Small tables with named rows and columns. After each table, cells are looked up by row and column.

dibot =
columns: foz, seb, mesagoz, sop
dit: [1, 66, 76, 25]
nanebiz: [0, 69, 73, 29]
zubam: [25, 59, 80, 35]
zubafad: [35, 54, 77, 52]
fezopo: [21, 55, 77, 44]

seb of fezopo: 55
seb of nanebiz: 69
sop of nanebiz: 29
mesagoz of fezopo: 77
seb of dit: 66
seb of zubam: 59

Table voseke
columns: duzod, lod
ruf: [420, 258]
daz: [378, 142]
bor: [657, 949]

bor, duzod -> 657
ruf, lod -> 258
daz, duzod -> 378
daz, lod -> 142
bor, lod -> 949
ruf, duzod -> 420

Table vevogog
columns: das, migobet, lak, sosabiz, gen, dut, memi
kadisa: [102, 85, 151, 124, 114, 76, 93]
pedida: [42, 65, 90, 76, 216, 155, 106]
gigavi: [112, 104, 95, 95, 101, 110, 112]

What is the dut of gigavi in vevogog? 110
What is the gen of kadisa in vevogog? 114
What is the dut of pedida in vevogog? 155
What is the migobet of pedida in vevogog? 65
What is the das of gigavi in vevogog? 112
What is the memi of kadisa in vevogog? 93
What is the migobet of gigavi in vevogog? 104
What is the lak of kadisa in vevogog? 151
What is the das of kadisa in vevogog? 102
What is the lak of gigavi in vevogog? 95
What is the sosabiz of gigavi in vevogog? 95
What is the lak of pedida in vevogog? 90

sav =
,gato,gebo,zavivom,risule,gev,nedufes,fom,vogafi,gav,beb
dut,3478,3871,624,3547,5650,-3061,4338,-1321,842,4900
tig,143,285,2388,3774,569,1297,4542,1329,-283,-1154
beno,181,-1796,882,-1149,1923,6144,5319,-66,1759,5343
kul,836,-608,3607,5228,-747,-4877,4482,1961,1035,-3201
roges,679,-1789,184,163,3406,858,7474,-2530,856,6152
veposiz,2693,-3667,5888,1407,-3842,-6542,895,6014,8341,-1475
dugutud,2755,1268,1413,-2665,2951,8442,784,2755,5168,7731
gemotul,2581,5067,1062,2669,4524,4887,1791,1345,480,3477
rif,424,3749,-813,2228,5726,8029,5550,-2012,-3083,4760
vemade,2757,4775,-359,5009,6953,-3086,6134,-3267,-2001,4474
zalim,310,3264,1549,2372,2146,9506,2195,2409,-881,711

What is the nedufes of vemade in sav?
-3086
What is the zavivom of zalim in sav?
1549
What is the gato of veposiz in sav?
2693
What is the fom of kul in sav?
4482
What is the vogafi of gemotul in sav?
1345
What is the beb of gemotul in sav?
3477
What is the fom of tig in sav?
4542
What is the gav of beno in sav?
1759
What is the gebo of dut in sav?
3871
What is the gato of vemade in sav?
2757
What is the gav of kul in sav?
1035
What is the vogafi of kul in sav?
1961
What is the vogafi of roges in sav?
-2530
What is the risule of dut in sav?
3547
What is the gebo of kul in sav?
-608
What is the beb of rif in sav?
4760
What is the beb of roges in sav?
6152
What is the fom of dugutud in sav?
784

Table gan
           vosa    boli  zevikid     ret  ketifil  gagebik  ritumus  doguban
leze     -56721  -17500     1995   46757   -38032    10381    -9578   -40382
gug       13914   -4312   -58474   37885    -2840     5287    35857    48709
nimi     -20306  -28999    41150  -87596   -38326   -14877    28593    22156
kuz       24431   25756   -44203  -26560   -33507   -48988      674    27667
guzeduz  -50138    6710    -2576   29012    31081    15132   -20844     1361
mupa     -99944  -47820    38824  -27299   -26538   -48112    39281    -4291
bom      -63945   20192   -89885   -2232   -31359   -16516    28915   -19317
tafeta     5784  -33075    44092   27569    -9152    11594    -3828    48864
dosuta   -17835   14995    13524   11902    16684   -31924     4881   -78602
gagu     -56812    5208   -14096   -4323   -10013    13198   -14621     8236
budibil   -9422   -9986    17953   -1370     1493   -36273   -32142   -23945
gol       51236   27569   -11195  -17363    -3529   -13591     4071    45039
fufi       8599  -18618   -71328  -16246   -50074      652    18796    28868

gol, ret: -17363
dosuta, doguban: -78602
dosuta, ritumus: 4881
leze, ketifil: -38032
kuz, ret: -26560
guzeduz, gagebik: 15132
gol, zevikid: -11195
budibil, ritumus: -32142
nimi, zevikid: 41150
gagu, gagebik: 13198
kuz, gagebik: -48988
leze, vosa: -56721
nimi, ketifil: -38326
guzeduz, boli: 6710

